Each row is followed by its group and then its class within the group.
5.6, 18.1, -3.8, 30.0, 6.4, 15.4, -5.5, -30.4, -41.8, 31.4, -12.0, 15.2, -17.6, -72.0, 3.3, 10.6, -36.9, 0.1, 24.7, 4.9, -4.3, 15.5, 17.4, -9.3, -74.7, 8.6, -1.9, 12.4, -20.4, 7.6, -20.0, -8.8 => MZ/Sq
4.0, -4.4, -0.7, 15.4, 29.6, 4.6, -14.3, 0.2, -13.9, 1.0, -4.8, 12.5, 6.9, -12.5, 4.9, -0.5, 0.4, -3.2, -0.8, -16.1, 2.6, 13.5, 1.2, 0.4, -15.4, 9.7, -1.5, 4.4, 7.6, 9.0, -0.9, -2.8 => MZ/Rz
-4.0, 7.9, -1.3, 9.3, 3.5, -8.3, 10.2, -4.9, 27.7, -10.5, 6.9, -22.9, -14.2, -6.5, 0.6, 17.9, -1.5, 7.0, 1.1, -28.3, -2.9, -10.7, -25.5, 0.1, -58.7, 2.6, -2.1, 0.6, 15.1, -8.4, -0.5, 16.4 => TN/FG
-8.3, -10.7, 2.5, 4.0, -32.8, -2.9, 18.5, -7.1, 24.3, 6.2, 21.3, -30.0, -9.6, -1.9, -3.3, 15.3, -4.9, -3.6, 17.7, 6.5, -4.5, -12.6, 6.8, 10.3, -9.4, 6.2, -5.6, 1.7, -4.3, 1.2, 2.2, 5.5 => TN/FS
3.5, 4.0, 9.0, 18.6, -17.8, -2.6, 14.3, -18.6, 16.7, 2.1, 19.8, -8.7, -4.9, -14.1, -5.1, 10.3, -12.2, 1.7, 9.4, 5.3, -6.1, -13.2, -18.4, 5.7, -48.3, 4.8, -0.1, 5.4, 3.0, 0.4, 0.6, 8.3 => TN/FS
-2.5, 6.7, 3.2, 2.0, 40.0, -6.6, -8.3, 35.8, 19.3, -27.9, -7.3, -30.7, 4.7, 29.0, -6.5, -3.2, 18.8, 12.7, -30.1, -38.4, -1.0, 10.8, -14.1, -5.0, 33.0, -12.0, -11.2, -23.6, -1.3, -18.7, -1.3, 8.1 => TL/ZM
-7.8, 4.5, 2.5, 20.2, -0.1, 6.5, 20.9, -8.6, 21.8, 17.6, 17.5, -14.3, -14.7, -4.3, -1.4, 16.3, -12.3, 12.2, 30.7, -9.7, -8.9, -7.5, 6.2, -8.3, -45.6, 5.6, -2.0, -18.8, -4.7, 2.3, -2.1, 7.1 => TL/GR
-3.8, 10.0, -7.6, 12.3, 3.2, 0.0, -0.6, -11.1, -1.2, 1.2, -2.5, -10.5, -18.9, -14.6, -6.1, 6.5, -2.6, 10.6, 5.3, -15.1, -8.2, 4.5, -5.5, -5.5, -45.0, -2.4, -9.0, -0.8, -10.8, -10.1, -14.2, 11.1 => TL/ZM
-4.1, -2.6, 2.3, 5.2, 3.6, -2.9, 7.9, 9.3, 27.6, -16.4, 16.8, 15.5, 5.2, 39.1, -4.7, -5.3, 1.1, 3.3, -5.9, -3.1, -1.4, -19.8, -12.1, 5.2, 36.4, -3.6, 1.2, -9.4, 11.2, -8.8, 13.4, 12.4 => TL/BN
-6.3, 12.4, -0.4, 8.5, 10.1, -19.9, 23.7, 8.4, 35.4, -16.2, 5.5, -22.4, -7.0, 12.3, -3.3, 6.2, 13.0, 10.8, -21.8, -21.8, 0.8, -1.1, -19.1, 7.5, 23.9, -6.7, -0.7, -12.7, 8.9, -11.0, 10.7, 11.2 => TL/ZM
10.1, 16.2, 1.5, 16.7, 2.3, 7.2, -15.5, -2.6, -46.0, 22.5, 3.9, 47.6, 5.0, -14.7, -4.7, -5.3, 8.7, 1.8, 25.7, 41.4, -0.7, 7.8, 19.7, -7.3, -23.6, 3.1, -2.9, 3.4, -6.8, -1.9, -12.9, -6.7 => MZ/MT
4.8, 7.3, -1.6, 9.8, 10.9, 14.8, -11.5, -15.6, -33.4, 20.5, -8.5, 25.0, -6.8, -30.6, 8.4, 2.2, -13.0, -3.5, 20.6, 6.2, -1.6, 4.1, 10.2, 10.7, -44.1, 7.9, -7.6, 9.8, -3.0, -5.8, -3.6, -8.8 => MZ/Rz
-0.2, 1.1, 0.8, 17.9, -31.9, -9.5, 18.9, -10.7, -3.4, 15.4, 9.7, -31.9, -16.4, -59.6, -4.0, 28.9, -14.4, 13.4, 10.2, 8.1, -16.9, 4.4, -6.1, 5.1, -40.8, 4.2, -11.0, -11.0, -33.0, -16.6, -22.1, -4.7 => TL/ZM
0.9, 8.6, -3.4, 22.0, -27.5, 6.7, 8.0, -15.4, -27.6, 23.2, -2.4, -42.8, -40.3, -81.3, -10.9, 25.4, -29.9, 29.0, 16.9, -0.3, -17.8, 14.1, 4.5, -5.4, -73.9, -15.0, -29.7, -8.4, -37.3, -26.0, -26.6, 2.0 => TL/ZM
5.7, 10.2, 6.0, 12.4, 42.9, 9.9, -12.4, -10.9, -24.6, 7.5, -11.0, 32.9, 3.1, -0.8, -3.8, -2.6, -4.6, 5.6, -0.9, -21.7, 1.2, 15.2, 2.9, -8.6, -7.6, -0.3, 1.7, -4.2, 1.7, 2.6, 2.9, -6.6 => MZ/Sq
-3.3, 21.5, -3.8, 7.2, -13.8, -6.6, 20.3, 1.7, 26.1, 3.0, 10.8, -11.7, -15.1, 17.2, -7.1, 13.3, 0.2, 7.1, 4.0, -5.0, 1.5, -18.5, -3.6, -2.1, -3.1, -5.3, -8.6, -11.6, -4.5, -5.6, -0.6, 8.0 => TL/ZM

Each row is followed by its group and then its class within the group.
3.6, 13.5, 7.4, -16.7, -1.6, 12.7, 5.7, 5.4, -25.6, -23.5, 6.2, -13.4, 15.5, -2.4, -6.7, 25.3, 13.9, -0.2, -2.2, 3.3, 8.6, -18.6, -3.0, -4.5, -12.9, 1.1, 11.9, -14.1, -20.5, 27.1, 2.3, -23.3 => E/C
-0.9, 3.1, 4.7, 9.6, 4.9, -13.0, 0.5, 17.8, -8.3, -1.6, -25.9, 20.6, -3.2, 13.8, -2.5, -6.4, -3.7, -13.7, -13.0, -7.1, -0.8, 2.7, 1.5, -5.3, 2.7, -3.6, -6.4, 11.6, 12.9, -4.1, 3.4, -8.2 => U/V
-7.8, 12.6, 4.5, 8.0, -4.4, -5.2, 4.2, 0.6, -8.9, 5.2, -14.7, 0.9, 4.3, 15.7, 9.3, 1.2, 16.1, 9.2, -11.4, 7.0, -0.2, -4.0, -10.3, -0.7, 74.5, 3.2, 9.8, -9.5, -10.5, 8.5, 10.6, -5.9 => E/W
-8.1, 2.2, -0.7, 3.0, 1.1, -6.7, 3.6, 3.3, -14.9, 3.4, -6.4, -5.5, 1.2, 7.5, 0.9, -2.7, 12.2, 10.9, -6.0, 5.5, 10.5, -14.1, 7.9, 8.5, -2.7, -0.8, 1.8, -2.2, -1.2, 15.2, 4.8, -6.2 => E/D
-2.9, 6.9, 5.3, 6.5, -7.9, -8.4, 1.4, 15.5, -8.4, -8.4, -28.2, 14.0, -5.5, 17.8, -2.3, 0.0, 0.4, -10.4, 2.1, 6.7, -10.7, -12.8, 7.0, -5.8, 5.1, -10.6, -4.5, 11.7, 0.6, -2.8, 4.3, -10.3 => U/V
-15.7, -3.4, 5.0, 18.2, 3.0, -16.7, 6.7, -26.2, 2.4, 2.8, -9.2, -30.0, 4.1, 4.8, 14.6, 1.8, 5.8, 24.0, -16.6, 27.9, 11.2, -12.6, 8.8, 52.6, 17.0, 13.8, 8.1, -14.1, 29.5, 12.8, -0.4, -7.0 => E/C
-0.2, 9.3, 4.6, 14.0, -6.4, -7.8, -0.9, 13.7, -15.1, -0.1, -15.1, 9.2, 0.1, 17.7, 8.2, -3.2, 14.5, 1.1, -3.3, -5.2, -8.0, -5.7, 9.3, -2.8, -6.7, -6.0, 3.5, -38.5, -0.8, -6.3, 0.2, -19.1 => U/V
-7.1, 16.8, 6.6, 5.2, 4.1, 6.2, 1.6, 14.0, -12.4, -9.6, 1.8, 12.3, 1.6, 4.5, 11.8, 8.5, 9.4, 1.2, -3.6, -11.9, -2.1, -6.8, -3.8, -7.2, 7.5, -1.6, 16.5, 1.5, -5.3, 8.2, 0.6, -4.3 => E/W
-1.5, 11.0, 10.2, -1.5, -6.5, -19.0, -6.3, 13.7, -2.5, 25.4, -20.6, -7.5, -4.1, 21.8, 15.5, -12.3, 9.4, 1.6, 13.3, -15.9, -8.4, -4.2, 1.1, -4.1, 22.3, 0.3, 3.0, 7.6, 5.8, -19.4, 13.4, 7.7 => U/Z
11.2, 0.5, -7.1, -9.8, -9.3, -10.6, 8.0, 1.5, -8.0, -32.7, -12.5, 1.1, 13.1, -21.5, -23.4, 8.6, -5.8, -16.1, 1.5, 26.9, -13.0, -13.4, 5.0, 20.4, -40.9, -7.5, 14.2, -2.0, -14.2, 42.1, -1.5, -15.3 => E/D
1.5, 17.2, 2.0, -11.8, -2.3, 25.2, 1.2, 20.1, -21.1, -26.7, 15.1, 14.2, 2.4, -3.9, 7.0, 13.4, 11.8, -3.0, 22.2, -18.5, -6.2, -9.9, -14.1, -20.9, -25.3, -7.2, 5.6, -1.0, -28.4, 18.5, 3.0, -1.7 => E/D
-16.6, 12.0, 1.0, 8.2, 6.8, -16.9, -7.2, 18.5, 8.1, 25.2, -23.6, -0.9, -2.5, 39.9, 24.5, -16.6, 14.2, 7.3, 3.9, -13.4, -3.6, -5.6, 5.7, -0.2, 49.1, -1.4, 0.2, 18.3, 16.4, -30.3, 15.1, 6.3 => U/V
-3.4, 10.0, 13.0, 9.6, -0.8, -38.5, -8.0, 10.3, -0.2, 44.9, -28.5, 11.9, -6.7, 28.7, 9.4, -12.8, 9.9, 7.2, -13.8, -2.6, 1.4, 0.3, -4.3, -1.8, 32.9, 1.1, 7.1, 0.3, 30.7, -12.8, 12.0, 12.6 => U/Z
